Here is a tiny trained network, its code and every weight. The questions are about switching its units off for an input and a class, where a switched-off unit gives its printed mean instead of its output.

import numpy as np


def w(rows, s, z=0):
    codes = np.array(rows[::2]) - 128.0
    scale = np.full(codes.shape[1], s)
    scale[-1] = z or s
    return codes * scale


def f(y):
    return y / 2 * (1 + np.tanh(0.7978845608 * (y + 0.044715 * y**3)))


def log_softmax(a):
    a = a - a.max(-1, keepdims=True)
    return a - np.log(np.exp(a).sum(-1, keepdims=True))


def net(x, mask):
    res = np.array(x, float).reshape(1, 4) / 4 @ E
    y = f(res @ A[0][:, :-1].T + A[0][:, -1])
    res = res + np.where(mask, y, B[0][:, -1]) @ B[0][:, :-1]
    return log_softmax(res[-1] @ U[:, :-1].T + U[:, -1])


A, B = {}, {}
E = w([
[57,191,220,253],'x0',
[81,34,195,71],'x1',
[255,41,99,82],'x2',
[141,168,98,139],'x3',
],0.0066)
A[0] = w([
[245,2,153,32,236],'neuron 1',
[38,46,187,153,254],'neuron 2',
[111,117,197,226,254],'neuron 3',
[215,105,73,84,5],'neuron 4',
[197,205,23,193,254],'neuron 5',
[20,243,212,215,216],'neuron 6',
],0.0068,0.0046)
B[0] = w([
[254,186,56,67,245],'neuron 1',
[92,216,33,66,200],'neuron 2',
[25,215,13,41,206],'neuron 3',
[221,46,97,247,149],'neuron 4',
[174,178,78,25,208],'neuron 5',
[34,191,29,140,254],'neuron 6',
],0.0069,0.0095)
U = w([
[112,200,68,28,254],'0',
[22,179,46,208,54],'1',
[63,49,193,204,2],'2',
[63,49,168,189,2],'3',
[62,86,254,175,2],'4',
[68,74,212,199,2],'5',
[205,58,54,110,122],'6',
],0.0074,0.0046)

Each question gives the input, the list of numbers given to net, and the class t.
The units are the neurons (one row each of A and B). Each row of codes is followed by its name. A weight is (code - 128) times the scale printed after its matrix; where a second scale follows, it is the last column's (A, B and U).
mask holds one flag per neuron, in row order. A switched-off neuron (its flag False) gives its mean, the last column of its row in B, instead of its output. The means were averaged over made-up inputs and are rounded, as every weight is.
A unit's drop is (log p(t) with every unit on - log p(t) with that unit switched off) / (log p(t) with every unit on - log p(t) with every unit switched off).
The circuit of an input: a set's keep is (log p(t) with only the set's units on - log p(t) with every unit switched off) / (log p(t) with every unit on - log p(t) with every unit switched off). Starting from all 6 units, units are removed one at a time, each time the one whose removal leaves the highest keep (on an exact tie, the one counted first), for as long as the keep stays at least 0.8.
units of the circuit, in order: the units of the circuit, biggest drop first
unit that matters most: the unit with the biggest drop
k most important neurons: the k neurons with the biggest drops, biggest first
drop when u is switched off: that unit's drop, to one decimal
input [5,1,-2,-4], class 1: unit that matters most => neuron 1
input [0,-2,3,-6], class 6: units of the circuit, in order => (neuron 6; neuron 3)
input [1,2,-4,-7], class 1: units of the circuit, in order => (neuron 1; neuron 5)
input [3,0,-4,-3], class 1: units of the circuit, in order => (neuron 1; neuron 6)
input [-7,-1,3,7], class 6: units of the circuit, in order => (neuron 4; neuron 3)
input [3,5,-6,0], class 1: 2 most important neurons => (neuron 1; neuron 6)
input [-5,1,2,-1], class 6: 2 most important neurons => (neuron 3; neuron 6)
input [5,8,-3,-8], class 1: drop when neuron 6 is switched off => 0.4
input [-4,2,7,0], class 6: drop when neuron 4 is switched off => 0.1
input [-1,-6,3,3], class 6: drop when neuron 2 is switched off => 0.3
input [-2,-6,2,-7], class 6: 2 most important neurons => (neuron 6; neuron 3)
